Here is a tiny trained network, its code and every weight. The questions are about switching its units off for an input and a target symbol, where a switched-off unit gives its printed mean instead of its output.

import numpy as np


def w(rows, s, z=0):
    codes = np.array(rows[::2]) - 128.0
    scale = np.full(codes.shape[1], s)
    scale[-1] = z or s
    return codes * scale


def f(y):
    return y / 2 * (1 + np.tanh(0.7978845608 * (y + 0.044715 * y**3)))


def softmax(a):
    e = np.exp(a - a.max(-1, keepdims=True))
    return e / e.sum(-1, keepdims=True)


def log_softmax(a):
    a = a - a.max(-1, keepdims=True)
    return a - np.log(np.exp(a).sum(-1, keepdims=True))


def net(x, mask):
    ids = ['Θαηλμτ'.index(c) for c in x.split()]
    T = len(ids)
    res = E[ids] + P[:T]
    r = res
    for j in range(3):
        rows = slice(2 * j, 2 * j + 2)
        q, k, v = (r @ M[0][rows].T for M in (Q, K, V))
        z = softmax(np.where(np.tri(T) > 0, q @ k.T / 2**0.5, -1e9)) @ v
        o = O[0][rows]
        res = res + np.where(mask[j], z, o[:, -1]) @ o[:, :-1]
    y = f(res @ A[0][:, :-1].T + A[0][:, -1])
    res = res + np.where(mask[3:11], y, B[0][:, -1]) @ B[0][:, :-1]
    return log_softmax(res[-1] @ U[:, :-1].T + U[:, -1])


Q, K, V, O, A, B = {}, {}, {}, {}, {}, {}
E = w([
[122,161,133,122,88,34],'Θ',
[209,81,206,87,5,169],'α',
[233,133,171,67,69,125],'η',
[167,222,148,215,126,87],'λ',
[111,175,59,175,142,70],'μ',
[91,67,121,172,40,143],'τ',
],0.018)
P = w([
[39,200,174,96,216,114],'0',
[64,131,198,132,117,84],'1',
[104,230,151,109,185,99],'2',
[102,127,181,149,96,70],'3',
[143,248,132,136,154,105],'4',
[144,117,155,161,84,70],'5',
[180,244,117,164,125,132],'6',
[171,96,130,175,65,75],'7',
[194,235,93,190,92,145],'8',
[198,24,99,190,66,100],'9',
[119,225,23,252,76,127],'10',
[190,29,54,197,27,146],'11',
],0.012)
Q[0] = w([
[162,209,139,194,50,63],'h1',
[131,92,149,94,138,119],'h1',
[248,71,121,177,73,60],'h2',
[89,119,82,97,219,164],'h2',
[104,150,134,159,122,167],'h3',
[78,99,123,114,225,185],'h3',
],0.012)
K[0] = w([
[225,84,54,230,99,106],'h1',
[73,187,128,136,182,145],'h1',
[133,115,94,188,70,143],'h2',
[72,130,245,131,160,125],'h2',
[94,63,98,47,177,66],'h3',
[42,192,215,27,152,185],'h3',
],0.011)
V[0] = w([
[178,81,170,51,70,190],'h1',
[177,143,159,121,162,116],'h1',
[192,153,194,167,108,123],'h2',
[204,167,89,99,155,66],'h2',
[106,95,120,5,134,33],'h3',
[124,134,70,121,169,140],'h3',
],0.013)
O[0] = w([
[143,180,182,42,94,145,65],'h1',
[59,100,105,116,65,160,143],'h1',
[66,119,137,118,124,141,255],'h2',
[115,62,47,114,160,120,179],'h2',
[152,156,30,90,91,78,114],'h3',
[112,9,115,151,169,116,32],'h3',
],0.014,0.0095)
A[0] = w([
[1,157,83,180,84,110,172],'n1',
[210,136,168,30,195,158,255],'n2',
[87,108,38,176,155,30,118],'n3',
[204,40,104,67,110,114,165],'n4',
[33,135,181,176,97,70,76],'n5',
[86,152,197,186,34,94,103],'n6',
[37,120,23,87,111,222,41],'n7',
[99,164,107,164,217,112,150],'n8',
],0.0074,0.0051)
B[0] = w([
[149,119,145,2,208,157,236],'n1',
[61,98,50,244,117,73,171],'n2',
[91,195,99,140,100,139,255],'n3',
[83,153,55,71,43,107,138],'n4',
[132,81,108,148,132,67,178],'n5',
[149,74,125,103,174,119,215],'n6',
[227,105,189,115,249,100,155],'n7',
[234,46,93,117,110,107,176],'n8',
],0.0079,0.02)
U = w([
[31,181,172,164,143,133,195],'Θ',
[158,117,203,69,139,91,18],'α',
[104,108,137,199,106,98,103],'η',
[230,136,149,92,126,144,234],'λ',
[70,101,207,121,185,88,173],'μ',
[222,116,217,170,128,2,3],'τ',
],0.0075,0.0021)

Each question gives the input, a string of symbols that net reads in full, and the target symbol t.
The units are the heads (2 rows each of Q, K, V and O) and the neurons (one row each of A and B). Each row of codes is followed by its name. A weight is (code - 128) times the scale printed after its matrix; where a second scale follows, it is the last column's (O, A, B and U).
mask holds one flag per unit, heads first, then neurons. A switched-off unit (its flag False) gives its mean, the last column of its rows in O or B, instead of its output. The means were averaged over made-up inputs and are rounded, as every weight is.
A unit's drop is (log p(t) with every unit on - log p(t) with that unit switched off) / (log p(t) with every unit on - log p(t) with every unit switched off).
The circuit of an input: a set's keep is (log p(t) with only the set's units on - log p(t) with every unit switched off) / (log p(t) with every unit on - log p(t) with every unit switched off). Starting from all 11 units, units are removed one at a time, each time the one whose removal leaves the highest keep (on an exact tie, the one counted first), for as long as the keep stays at least 0.8.
circuit, biggest first: the units of the circuit, biggest drop first
most important unit: the unit with the biggest drop
top k neurons: the k neurons with the biggest drops, biggest first
heads that matter: for each layer, one digit per head in row order, 1 if its drop is at least 0.15 and else 0, layers parted by /
input λ Θ τ α η τ α, target τ: top 4 neurons	(n2 n3 n1 n6)
input λ α τ λ Θ η Θ τ α λ τ μ, target τ: most important unit	h2
input Θ Θ α Θ η α Θ η Θ μ η, target η: circuit, biggest first	(h1 h3 n1)
input λ α α Θ, target α: circuit, biggest first	(h3 n1 n2 h2)
input Θ λ τ τ α η μ η τ α τ η, target τ: heads that matter	010
input Θ Θ η μ, target η: heads that matter	100
input Θ Θ μ λ Θ τ Θ Θ Θ λ Θ λ, target μ: heads that matter	011
input λ η λ η Θ α τ λ Θ, target μ: heads that matter	101
input Θ τ η λ τ α, target τ: circuit, biggest first	(h2 n1)
input η Θ τ λ α λ α μ η η α, target α: circuit, biggest first	(h1 h2)
input η λ η τ Θ λ τ, target μ: heads that matter	001
input Θ λ α μ η α η λ μ, target μ: circuit, biggest first	(h3 h2)
input τ η μ Θ λ, target λ: heads that matter	011
input Θ λ α α λ Θ, target μ: most important unit	n1
input λ τ α Θ Θ μ α α Θ, target Θ: circuit, biggest first	(n2 h1 n1)
input μ α η, target Θ: circuit, biggest first	(n8 n1)
input τ η Θ Θ, target λ: heads that matter	001
input Θ η η Θ Θ Θ Θ η λ, target α: heads that matter	110
input Θ η α α μ η α η Θ λ μ, target μ: circuit, biggest first	(h3 n1)
input Θ μ μ η η λ, target μ: circuit, biggest first	(n1 h2 h1)
input Θ τ Θ, target τ: most important unit	h1
input α Θ τ Θ α μ λ, target η: heads that matter	101
input η η Θ λ τ Θ τ η, target τ: circuit, biggest first	(h2 n1)
input Θ α Θ λ λ α Θ η α, target α: circuit, biggest first	(h2 h1)
input α α α λ Θ τ μ, target τ: top 3 neurons	(n3 n1 n8)
input λ λ λ Θ α α η, target Θ: top 2 neurons	(n2 n1)
input Θ Θ α α α Θ λ Θ τ, target λ: most important unit	h3
